Below is a small trained network, with its code and all its weights. Each question gives an input and a class and asks what happens when units are switched off, that is, made to give their printed mean instead of their output.

import numpy as np


def w(rows, s, z=0):
    codes = np.array(rows[::2]) - 128.0
    scale = np.full(codes.shape[1], s)
    scale[-1] = z or s
    return codes * scale


def f(y):
    return y / 2 * (1 + np.tanh(0.7978845608 * (y + 0.044715 * y**3)))


def log_softmax(a):
    a = a - a.max(-1, keepdims=True)
    return a - np.log(np.exp(a).sum(-1, keepdims=True))


def net(x, mask):
    res = np.array(x, float).reshape(1, 3) / 4 @ E
    y = f(res @ A[0][:, :-1].T + A[0][:, -1])
    res = res + np.where(mask, y, B[0][:, -1]) @ B[0][:, :-1]
    return log_softmax(res[-1] @ U[:, :-1].T + U[:, -1])


A, B = {}, {}
E = w([
[10,134,113,10],'x0',
[126,254,23,153],'x1',
[2,228,189,209],'x2',
],0.0085)
A[0] = w([
[145,188,61,116,107],'neuron 0',
[154,239,98,126,107],'neuron 1',
[139,209,49,104,116],'neuron 2',
[82,129,112,66,117],'neuron 3',
[98,59,207,96,124],'neuron 4',
[76,127,102,67,96],'neuron 5',
[72,152,221,177,109],'neuron 6',
[54,185,142,186,121],'neuron 7',
[126,153,2,152,120],'neuron 8',
[206,161,161,194,115],'neuron 9',
[108,185,31,131,136],'neuron 10',
[60,135,150,184,112],'neuron 11',
[161,76,27,80,115],'neuron 12',
[83,171,169,164,117],'neuron 13',
[131,60,223,168,121],'neuron 14',
[102,149,107,28,110],'neuron 15',
[192,143,145,194,138],'neuron 16',
[198,130,146,185,107],'neuron 17',
[28,160,138,70,144],'neuron 18',
[200,43,15,89,120],'neuron 19',
[127,208,90,141,123],'neuron 20',
[189,54,85,88,105],'neuron 21',
[93,114,105,140,249],'neuron 22',
[191,104,100,222,110],'neuron 23',
[109,72,183,106,105],'neuron 24',
[172,100,67,77,122],'neuron 25',
[95,45,206,108,108],'neuron 26',
[148,86,75,114,124],'neuron 27',
[48,109,83,77,105],'neuron 28',
[105,60,198,139,129],'neuron 29',
[94,118,93,57,132],'neuron 30',
[166,106,136,215,117],'neuron 31',
],0.0098,0.013)
B[0] = w([
[146,225,169,68,156],'neuron 0',
[139,174,154,99,169],'neuron 1',
[168,216,119,66,172],'neuron 2',
[57,118,79,124,159],'neuron 3',
[159,182,98,71,196],'neuron 4',
[60,147,114,122,152],'neuron 5',
[128,133,221,173,186],'neuron 6',
[135,132,170,147,195],'neuron 7',
[191,218,154,49,172],'neuron 8',
[13,110,69,91,178],'neuron 9',
[163,164,128,94,181],'neuron 10',
[116,125,213,184,168],'neuron 11',
[98,130,221,188,187],'neuron 12',
[116,101,205,180,171],'neuron 13',
[143,204,112,35,193],'neuron 14',
[32,123,94,133,166],'neuron 15',
[77,117,58,134,183],'neuron 16',
[25,145,118,124,167],'neuron 17',
[107,93,112,157,204],'neuron 18',
[136,139,178,165,224],'neuron 19',
[142,157,141,114,168],'neuron 20',
[100,138,197,163,194],'neuron 21',
[254,11,50,153,249],'neuron 22',
[30,127,101,102,181],'neuron 23',
[114,175,124,71,165],'neuron 24',
[101,120,233,206,177],'neuron 25',
[134,179,134,55,193],'neuron 26',
[112,112,181,165,157],'neuron 27',
[58,124,97,120,165],'neuron 28',
[208,209,137,35,186],'neuron 29',
[48,79,95,159,169],'neuron 30',
[23,121,64,106,171],'neuron 31',
],0.0082,0.012)
U = w([
[162,183,153,53,99],'0',
[109,115,245,223,73],'1',
[27,102,70,141,85],'2',
[207,57,86,174,255],'3',
],0.012,0.0052)

Each question gives the input, the list of numbers given to net, and the class t.
The units are the neurons (one row each of A and B). Each row of codes is followed by its name. A weight is (code - 128) times the scale printed after its matrix; where a second scale follows, it is the last column's (A, B and U).
mask holds one flag per neuron, in row order. A switched-off neuron (its flag False) gives its mean, the last column of its row in B, instead of its output. The means were averaged over made-up inputs and are rounded, as every weight is.
A unit's drop is (log p(t) with every unit on - log p(t) with that unit switched off) / (log p(t) with every unit on - log p(t) with every unit switched off).
The circuit of an input: a set's keep is (log p(t) with only the set's units on - log p(t) with every unit switched off) / (log p(t) with every unit on - log p(t) with every unit switched off). Starting from the 12 units with the biggest drops (on a tie, the unit counted first), units are removed one at a time, each time the one whose removal leaves the highest keep (on an exact tie, the one counted first), for as long as the keep stays at least 0.8.
units of the circuit, in order: the units of the circuit, biggest drop first
unit that matters most: the unit with the biggest drop
top k neurons: the k neurons with the biggest drops, biggest first
drop when u is switched off: that unit's drop, to one decimal
input [-7,5,5], class 2: units of the circuit, in order -> neuron 9
input [6,-3,6], class 1: top 3 neurons -> neuron 6; neuron 11; neuron 13
input [4,-5,-6], class 1: top 4 neurons -> neuron 25; neuron 12; neuron 21; neuron 19
input [-7,-8,2], class 0: top 2 neurons -> neuron 29; neuron 14
input [-6,-6,6], class 0: top 2 neurons -> neuron 14; neuron 29
input [-8,7,-5], class 2: top 3 neurons -> neuron 9; neuron 23; neuron 16
input [-7,2,6], class 2: top 3 neurons -> neuron 9; neuron 31; neuron 16
input [6,-7,6], class 0: top 2 neurons -> neuron 29; neuron 4
input [3,6,8], class 1: top 2 neurons -> neuron 13; neuron 11
input [-5,-7,7], class 0: top 2 neurons -> neuron 14; neuron 29
input [-3,-1,-3], class 3: top 3 neurons -> neuron 6; neuron 11; neuron 13
input [5,7,-8], class 1: drop when neuron 25 is switched off -> 0.5
input [-5,2,-4], class 2: drop when neuron 9 is switched off -> 0.2
input [-6,7,5], class 0: unit that matters most -> neuron 8
input [-4,5,-6], class 1: drop when neuron 14 is switched off -> 0.1
